Here is a tiny trained network, its code and every weight. The questions are about switching its units off for an input and a target symbol, where a switched-off unit gives its printed mean instead of its output.

import numpy as np


def w(rows, s, z=0):
    codes = np.array(rows[::2]) - 128.0
    scale = np.full(codes.shape[1], s)
    scale[-1] = z or s
    return codes * scale


def softmax(a):
    e = np.exp(a - a.max(-1, keepdims=True))
    return e / e.sum(-1, keepdims=True)


def log_softmax(a):
    a = a - a.max(-1, keepdims=True)
    return a - np.log(np.exp(a).sum(-1, keepdims=True))


def net(x, mask):
    ids = ['ΔΛΞΠΨΩαβεζθμστ'.index(c) for c in x.split()]
    T = len(ids)
    res = E[ids] + P[:T]
    u = 0
    for l in range(2):
        r = res
        for j in range(3):
            rows = slice(4 * j, 4 * j + 4)
            q, k, v = (r @ M[l][rows].T for M in (Q, K, V))
            z = softmax(np.where(np.tri(T) > 0, q @ k.T / 4**0.5, -1e9)) @ v
            o = O[l][rows]
            res = res + np.where(mask[u + j], z, o[:, -1]) @ o[:, :-1]
        u += 3
    return log_softmax(res[-1] @ U[:, :-1].T + U[:, -1])


Q, K, V, O = {}, {}, {}, {}
E = w([
[103,98,166],'Δ',
[110,61,131],'Λ',
[106,90,134],'Ξ',
[85,118,157],'Π',
[223,165,186],'Ψ',
[64,105,158],'Ω',
[105,96,154],'α',
[91,109,66],'β',
[106,123,125],'ε',
[111,90,103],'ζ',
[106,76,124],'θ',
[141,152,122],'μ',
[102,216,5],'σ',
[101,147,160],'τ',
],0.018)
P = w([
[182,92,133],'0',
[176,103,93],'1',
[95,179,147],'2',
[247,121,143],'3',
[196,104,72],'4',
[93,192,152],'5',
],0.014)
Q[0] = w([
[107,119,123],'0.h1',
[190,143,94],'0.h1',
[85,177,235],'0.h1',
[101,101,155],'0.h1',
[107,99,95],'0.h2',
[159,201,202],'0.h2',
[8,124,126],'0.h2',
[118,127,103],'0.h2',
[95,107,191],'0.h3',
[214,116,119],'0.h3',
[136,79,244],'0.h3',
[9,132,191],'0.h3',
],0.017)
K[0] = w([
[107,112,136],'0.h1',
[204,136,90],'0.h1',
[50,211,214],'0.h1',
[94,122,127],'0.h1',
[81,130,88],'0.h2',
[219,147,219],'0.h2',
[24,202,154],'0.h2',
[87,169,80],'0.h2',
[133,112,194],'0.h3',
[206,90,78],'0.h3',
[204,70,213],'0.h3',
[51,163,253],'0.h3',
],0.015)
V[0] = w([
[151,109,124],'0.h1',
[145,82,127],'0.h1',
[84,234,137],'0.h1',
[186,95,119],'0.h1',
[156,40,171],'0.h2',
[213,99,106],'0.h2',
[146,19,189],'0.h2',
[66,193,117],'0.h2',
[155,97,56],'0.h3',
[99,205,255],'0.h3',
[111,119,118],'0.h3',
[147,119,132],'0.h3',
],0.0071)
O[0] = w([
[151,110,133,161],'0.h1',
[139,108,159,152],'0.h1',
[96,170,74,67],'0.h1',
[189,89,126,212],'0.h1',
[198,161,55,166],'0.h2',
[140,91,43,253],'0.h2',
[210,180,60,150],'0.h2',
[88,133,212,39],'0.h2',
[160,165,50,182],'0.h3',
[70,90,255,59],'0.h3',
[151,121,121,107],'0.h3',
[109,126,126,152],'0.h3',
],0.0072,0.0037)
Q[1] = w([
[207,151,144],'1.h1',
[55,106,122],'1.h1',
[121,97,107],'1.h1',
[128,99,116],'1.h1',
[49,183,60],'1.h2',
[128,161,64],'1.h2',
[202,221,200],'1.h2',
[190,149,146],'1.h2',
[112,139,171],'1.h3',
[118,84,120],'1.h3',
[149,255,147],'1.h3',
[120,137,147],'1.h3',
],0.016)
K[1] = w([
[204,82,125],'1.h1',
[76,179,141],'1.h1',
[141,174,120],'1.h1',
[162,176,129],'1.h1',
[94,219,61],'1.h2',
[154,164,80],'1.h2',
[231,177,244],'1.h2',
[194,119,170],'1.h2',
[91,152,148],'1.h3',
[108,89,120],'1.h3',
[163,252,170],'1.h3',
[107,144,142],'1.h3',
],0.015)
V[1] = w([
[137,97,131],'1.h1',
[135,92,133],'1.h1',
[120,181,119],'1.h1',
[164,2,147],'1.h1',
[127,138,168],'1.h2',
[123,137,123],'1.h2',
[101,193,139],'1.h2',
[170,17,123],'1.h2',
[146,46,189],'1.h3',
[71,142,103],'1.h3',
[236,160,134],'1.h3',
[109,56,167],'1.h3',
],0.0083)
O[1] = w([
[103,156,131,147],'1.h1',
[111,147,125,144],'1.h1',
[148,104,137,108],'1.h1',
[37,219,132,201],'1.h1',
[125,78,65,92],'1.h2',
[122,118,133,125],'1.h2',
[105,39,108,77],'1.h2',
[171,254,133,198],'1.h2',
[227,145,147,114],'1.h3',
[105,174,87,74],'1.h3',
[106,20,199,254],'1.h3',
[224,181,121,83],'1.h3',
],0.0067,0.0092)
U = w([
[113,232,140,113],'Δ',
[72,213,174,168],'Λ',
[196,109,124,103],'Ξ',
[142,150,111,91],'Π',
[95,172,1,78],'Ψ',
[177,114,241,33],'Ω',
[158,138,80,107],'α',
[47,88,206,255],'β',
[139,142,102,87],'ε',
[162,17,72,131],'ζ',
[187,171,67,89],'θ',
[158,150,31,109],'μ',
[167,172,66,83],'σ',
[146,154,83,84],'τ',
],0.0074)

Each question gives the input, a string of symbols that net reads in full, and the target symbol t.
The units are the heads (4 rows each of Q, K, V and O). Each row of codes is followed by its name. A weight is (code - 128) times the scale printed after its matrix; where a second scale follows, it is the last column's (O and U).
mask holds one flag per head, layer by layer. A switched-off head (its flag False) gives its mean, the last column of its rows in O, instead of its output. The means were averaged over made-up inputs and are rounded, as every weight is.
A unit's drop is (log p(t) with every unit on - log p(t) with that unit switched off) / (log p(t) with every unit on - log p(t) with every unit switched off).
The circuit of an input: a set's keep is (log p(t) with only the set's units on - log p(t) with every unit switched off) / (log p(t) with every unit on - log p(t) with every unit switched off). Starting from all 6 units, units are removed one at a time, each time the one whose removal leaves the highest keep (on an exact tie, the one counted first), for as long as the keep stays at least 0.8.
units of the circuit, in order: the units of the circuit, biggest drop first
most important unit: the unit with the biggest drop
heads that matter: for each layer, one digit per head in row order, 1 if its drop is at least 0.15 and else 0, layers parted by /
drop when u is switched off: that unit's drop, to one decimal
input Π σ ε Ψ σ β, target β: most important unit -> 1.h2
input θ τ β σ σ, target ζ: units of the circuit, in order -> [0.h2 1.h1 1.h2 0.h3]
input β β Λ Ψ σ σ, target Λ: units of the circuit, in order -> [1.h3 0.h2]
input Ψ σ α Ψ Ψ, target ζ: units of the circuit, in order -> [1.h3 0.h2]
input Ψ θ Ψ θ Ψ β, target β: heads that matter -> 010 / 010
input μ β ε μ, target ζ: units of the circuit, in order -> [1.h3 0.h3]
input β Ξ Ψ Ψ σ, target ζ: heads that matter -> 011 / 101
input τ Ψ θ σ ε, target ζ: units of the circuit, in order -> [0.h3 1.h1 1.h2]
input Ξ Ξ Ψ σ, target Ψ: heads that matter -> 101 / 001
input β α α Ψ β, target Ψ: heads that matter -> 001 / 101
input β θ Ψ, target β: heads that matter -> 000 / 011
input Ω θ σ, target β: heads that matter -> 010 / 010
input θ Ψ σ, target β: drop when 1.h3 is switched off -> -0.2
input θ μ σ β Ψ τ, target β: drop when 1.h3 is switched off -> -0.3
input Ψ ζ Ψ σ, target Ψ: drop when 0.h3 is switched off -> 0.9
input β τ Ψ, target β: drop when 0.h2 is switched off -> 0.0
input Ξ Ψ β Ψ τ μ, target β: most important unit -> 1.h3
input θ Λ μ, target β: heads that matter -> 000 / 010
